Here is a tiny trained network, its code and every weight. The questions are about switching its units off for an input and a target symbol, where a switched-off unit gives its printed mean instead of its output.

import numpy as np


def w(rows, s, z=0):
    codes = np.array(rows[::2]) - 128.0
    scale = np.full(codes.shape[1], s)
    scale[-1] = z or s
    return codes * scale


def f(y):
    return np.maximum(y, 0)


def softmax(a):
    e = np.exp(a - a.max(-1, keepdims=True))
    return e / e.sum(-1, keepdims=True)


def log_softmax(a):
    a = a - a.max(-1, keepdims=True)
    return a - np.log(np.exp(a).sum(-1, keepdims=True))


def net(x, mask):
    ids = ['αγδεζηθλμπστψ'.index(c) for c in x.split()]
    T = len(ids)
    res = E[ids] + P[:T]
    r = res
    for j in range(2):
        rows = slice(3 * j, 3 * j + 3)
        q, k, v = (r @ M[0][rows].T for M in (Q, K, V))
        z = softmax(np.where(np.tri(T) > 0, q @ k.T / 3**0.5, -1e9)) @ v
        o = O[0][rows]
        res = res + np.where(mask[j], z, o[:, -1]) @ o[:, :-1]
    y = f(res @ A[0][:, :-1].T + A[0][:, -1])
    res = res + np.where(mask[2:18], y, B[0][:, -1]) @ B[0][:, :-1]
    return log_softmax(res[-1] @ U[:, :-1].T + U[:, -1])


Q, K, V, O, A, B = {}, {}, {}, {}, {}, {}
E = w([
[111,191,125],'α',
[132,144,126],'γ',
[34,100,180],'δ',
[47,72,168],'ε',
[109,121,122],'ζ',
[76,107,125],'η',
[105,98,147],'θ',
[95,61,141],'λ',
[118,121,115],'μ',
[84,55,168],'π',
[224,48,165],'σ',
[127,50,16],'τ',
[8,223,39],'ψ',
],0.014)
P = w([
[254,224,98],'0',
[113,85,191],'1',
[128,65,51],'2',
[107,120,207],'3',
[77,47,41],'4',
[116,129,210],'5',
[33,23,42],'6',
[109,156,184],'7',
[103,80,12],'8',
[129,139,208],'9',
],0.0064)
Q[0] = w([
[166,2,107],'head 1',
[100,148,129],'head 1',
[227,90,242],'head 1',
[198,67,135],'head 2',
[179,57,106],'head 2',
[204,194,234],'head 2',
],0.0075)
K[0] = w([
[51,187,14],'head 1',
[37,2,231],'head 1',
[65,143,55],'head 1',
[235,34,133],'head 2',
[228,116,31],'head 2',
[189,153,200],'head 2',
],0.0081)
V[0] = w([
[120,209,144],'head 1',
[115,105,156],'head 1',
[86,138,55],'head 1',
[131,141,234],'head 2',
[244,98,85],'head 2',
[131,225,53],'head 2',
],0.011)
O[0] = w([
[113,178,142,122],'head 1',
[137,92,161,146],'head 1',
[38,129,128,168],'head 1',
[248,143,155,90],'head 2',
[143,116,35,2],'head 2',
[71,175,130,137],'head 2',
],0.011,0.0061)
A[0] = w([
[156,137,83,68],'neuron 1',
[101,106,199,138],'neuron 2',
[181,48,106,109],'neuron 3',
[198,74,125,138],'neuron 4',
[74,149,132,132],'neuron 5',
[99,38,101,148],'neuron 6',
[114,170,172,185],'neuron 7',
[111,42,111,116],'neuron 8',
[131,138,76,255],'neuron 9',
[119,199,177,102],'neuron 10',
[140,130,3,94],'neuron 11',
[249,147,100,205],'neuron 12',
[120,156,164,198],'neuron 13',
[146,63,198,179],'neuron 14',
[92,71,113,142],'neuron 15',
[145,136,124,83],'neuron 16',
],0.011,0.0052)
B[0] = w([
[230,210,109,131],'neuron 1',
[149,135,145,254],'neuron 2',
[94,148,63,155],'neuron 3',
[61,88,135,156],'neuron 4',
[122,136,179,225],'neuron 5',
[129,231,57,212],'neuron 6',
[194,139,146,219],'neuron 7',
[163,161,36,191],'neuron 8',
[1,102,78,167],'neuron 9',
[155,116,129,190],'neuron 10',
[114,241,144,156],'neuron 11',
[139,60,72,149],'neuron 12',
[224,155,238,208],'neuron 13',
[138,60,83,245],'neuron 14',
[135,158,142,205],'neuron 15',
[122,133,163,128],'neuron 16',
],0.0066,0.0099)
U = w([
[88,101,102,95],'α',
[74,50,93,121],'γ',
[122,164,113,107],'δ',
[126,114,114,244],'ε',
[93,132,121,74],'ζ',
[131,42,188,160],'η',
[165,157,70,78],'θ',
[21,148,150,54],'λ',
[103,144,106,113],'μ',
[254,214,133,246],'π',
[71,153,94,94],'σ',
[192,217,104,3],'τ',
[160,239,182,48],'ψ',
],0.0091,0.0039)

Each question gives the input, a string of symbols that net reads in full, and the target symbol t.
The units are the heads (3 rows each of Q, K, V and O) and the neurons (one row each of A and B). Each row of codes is followed by its name. A weight is (code - 128) times the scale printed after its matrix; where a second scale follows, it is the last column's (O, A, B and U).
mask holds one flag per unit, heads first, then neurons. A switched-off unit (its flag False) gives its mean, the last column of its rows in O or B, instead of its output. The means were averaged over made-up inputs and are rounded, as every weight is.
A unit's drop is (log p(t) with every unit on - log p(t) with that unit switched off) / (log p(t) with every unit on - log p(t) with every unit switched off).
The circuit of an input: a set's keep is (log p(t) with only the set's units on - log p(t) with every unit switched off) / (log p(t) with every unit on - log p(t) with every unit switched off). Starting from the 12 units with the biggest drops (on a tie, the unit counted first), units are removed one at a time, each time the one whose removal leaves the highest keep (on an exact tie, the one counted first), for as long as the keep stays at least 0.8.
circuit, biggest first: the units of the circuit, biggest drop first
k most important neurons: the k neurons with the biggest drops, biggest first
drop when u is switched off: that unit's drop, to one decimal
input λ ζ ψ ψ γ, target λ: circuit, biggest first => head 2; head 1
input σ ε ψ ε τ η δ ζ, target η: circuit, biggest first => neuron 6; head 2; neuron 8
input τ λ ε μ δ γ σ δ, target η: circuit, biggest first => head 2; neuron 14; neuron 6
input σ ψ ε δ π γ θ ε, target η: 2 most important neurons => neuron 14; neuron 11
input ψ α η, target λ: circuit, biggest first => head 2; head 1
input ε τ η ε ψ α α, target λ: circuit, biggest first => head 2
input δ δ λ ψ, target ψ: circuit, biggest first => head 2; neuron 13; neuron 7
input θ δ δ θ σ, target θ: 2 most important neurons => neuron 6; neuron 8
input δ λ ζ α, target π: circuit, biggest first => head 2; head 1
input ε ε δ α η α α ε δ ε, target η: circuit, biggest first => head 2; neuron 14; neuron 6
input α δ η π γ γ, target η: 2 most important neurons => neuron 6; neuron 8
input π δ δ ε θ η, target η: drop when neuron 6 is switched off => 0.1
input ψ α μ σ, target γ: drop when neuron 5 is switched off => 0.0
input γ σ ψ, target λ: drop when head 2 is switched off => 1.0
input λ ψ ψ ε ψ δ ψ η, target ψ: 2 most important neurons => neuron 13; neuron 7
input γ π ψ τ μ μ δ ψ ζ, target λ: most important neuron => neuron 14
input ε δ α ζ α ε δ ζ, target η: 2 most important neurons => neuron 6; neuron 8
